Below is a small trained network, with its code and all its weights. Each question gives an input and a class and asks what happens when units are switched off, that is, made to give their printed mean instead of their output.

import numpy as np


def w(rows, s, z=0):
    codes = np.array(rows[::2]) - 128.0
    scale = np.full(codes.shape[1], s)
    scale[-1] = z or s
    return codes * scale


def f(y):
    return np.maximum(y, 0)


def log_softmax(a):
    a = a - a.max(-1, keepdims=True)
    return a - np.log(np.exp(a).sum(-1, keepdims=True))


def net(x, mask):
    res = np.array(x, float).reshape(1, 6) / 4 @ E
    y = f(res @ A[0][:, :-1].T + A[0][:, -1])
    res = res + np.where(mask, y, B[0][:, -1]) @ B[0][:, :-1]
    return log_softmax(res[-1] @ U[:, :-1].T + U[:, -1])


A, B = {}, {}
E = w([
[50,101,142,78,89,102],'x0',
[119,129,17,42,145,94],'x1',
[173,184,2,168,127,180],'x2',
[126,20,101,102,75,149],'x3',
[158,222,158,53,30,52],'x4',
[177,57,97,148,121,10],'x5',
],0.0077)
A[0] = w([
[101,152,163,62,62,111,245],'neuron 1',
[180,84,89,203,89,174,164],'neuron 2',
[105,163,147,166,191,172,207],'neuron 3',
[168,137,169,108,107,76,132],'neuron 4',
[144,180,101,173,152,204,186],'neuron 5',
[129,201,162,125,154,183,245],'neuron 6',
[96,44,199,161,155,135,199],'neuron 7',
[135,51,78,134,148,98,252],'neuron 8',
[151,100,53,105,154,120,149],'neuron 9',
[189,196,195,116,80,51,134],'neuron 10',
[138,127,62,111,142,52,162],'neuron 11',
[101,76,170,123,142,139,185],'neuron 12',
[95,180,156,70,70,160,210],'neuron 13',
[149,163,111,89,95,45,239],'neuron 14',
[139,63,2,163,166,72,240],'neuron 15',
[71,120,113,52,111,144,212],'neuron 16',
],0.0096,0.0032)
B[0] = w([
[108,74,65,118,76,64,235],'neuron 1',
[205,64,144,206,134,245,192],'neuron 2',
[99,163,101,201,222,102,195],'neuron 3',
[162,109,127,134,132,82,188],'neuron 4',
[140,223,74,213,221,170,205],'neuron 5',
[100,155,55,204,171,82,211],'neuron 6',
[54,24,236,97,224,83,214],'neuron 7',
[135,95,193,66,132,175,215],'neuron 8',
[151,159,132,81,105,169,195],'neuron 9',
[194,152,163,231,55,4,236],'neuron 10',
[178,227,178,26,101,138,212],'neuron 11',
[115,23,139,118,180,110,183],'neuron 12',
[52,114,1,165,71,91,218],'neuron 13',
[166,187,148,98,56,64,244],'neuron 14',
[187,172,181,52,138,182,254],'neuron 15',
[88,98,71,57,119,138,210],'neuron 16',
],0.007,0.0094)
U = w([
[166,159,172,27,114,156,130],'0',
[41,36,243,114,208,111,254],'1',
[103,185,100,207,224,165,111],'2',
[19,94,70,106,84,128,126],'3',
[205,71,164,152,113,254,40],'4',
[169,126,164,164,64,40,98],'5',
],0.0085,0.00072)

Each question gives the input, the list of numbers given to net, and the class t.
The units are the neurons (one row each of A and B). Each row of codes is followed by its name. A weight is (code - 128) times the scale printed after its matrix; where a second scale follows, it is the last column's (A, B and U).
mask holds one flag per neuron, in row order. A switched-off neuron (its flag False) gives its mean, the last column of its row in B, instead of its output. The means were averaged over made-up inputs and are rounded, as every weight is.
A unit's drop is (log p(t) with every unit on - log p(t) with that unit switched off) / (log p(t) with every unit on - log p(t) with every unit switched off).
The circuit of an input: a set's keep is (log p(t) with only the set's units on - log p(t) with every unit switched off) / (log p(t) with every unit on - log p(t) with every unit switched off). Starting from the 12 units with the biggest drops (on a tie, the unit counted first), units are removed one at a time, each time the one whose removal leaves the highest keep (on an exact tie, the one counted first), for as long as the keep stays at least 0.8.
circuit, biggest first: the units of the circuit, biggest drop first
unit that matters most: the unit with the biggest drop
k most important neurons: the k neurons with the biggest drops, biggest first
drop when u is switched off: that unit's drop, to one decimal
input [-2,8,-2,8,-4,-6], class 4: 3 most important neurons	(neuron 14; neuron 11; neuron 1)
input [7,6,1,1,-6,-2], class 0: unit that matters most	neuron 15
input [7,5,6,4,-8,0], class 4: 2 most important neurons	(neuron 2; neuron 14)
input [3,-4,-7,7,4,-7], class 3: 2 most important neurons	(neuron 13; neuron 1)
input [5,-3,-6,5,8,-7], class 3: 2 most important neurons	(neuron 13; neuron 16)
input [3,2,-1,-3,6,-7], class 3: 2 most important neurons	(neuron 13; neuron 16)
input [5,-5,6,-1,4,-7], class 2: 2 most important neurons	(neuron 5; neuron 6)
input [-8,8,-6,4,-7,8], class 0: 3 most important neurons	(neuron 15; neuron 11; neuron 9)
input [0,-4,3,8,2,-8], class 3: 2 most important neurons	(neuron 13; neuron 15)
input [5,8,-4,-7,8,-5], class 5: 2 most important neurons	(neuron 10; neuron 14)
input [-5,5,-3,8,-6,-7], class 1: 2 most important neurons	(neuron 7; neuron 12)
input [7,-4,6,8,-7,3], class 4: 2 most important neurons	(neuron 2; neuron 15)
input [0,-2,4,-8,7,-8], class 2: drop when neuron 5 is switched off	0.3
input [-3,-6,-5,-7,-2,8], class 1: circuit, biggest first	(neuron 7)
input [-3,6,5,0,6,4], class 0: drop when neuron 15 is switched off	0.2
input [6,1,7,4,5,-4], class 3: drop when neuron 9 is switched off	0.0
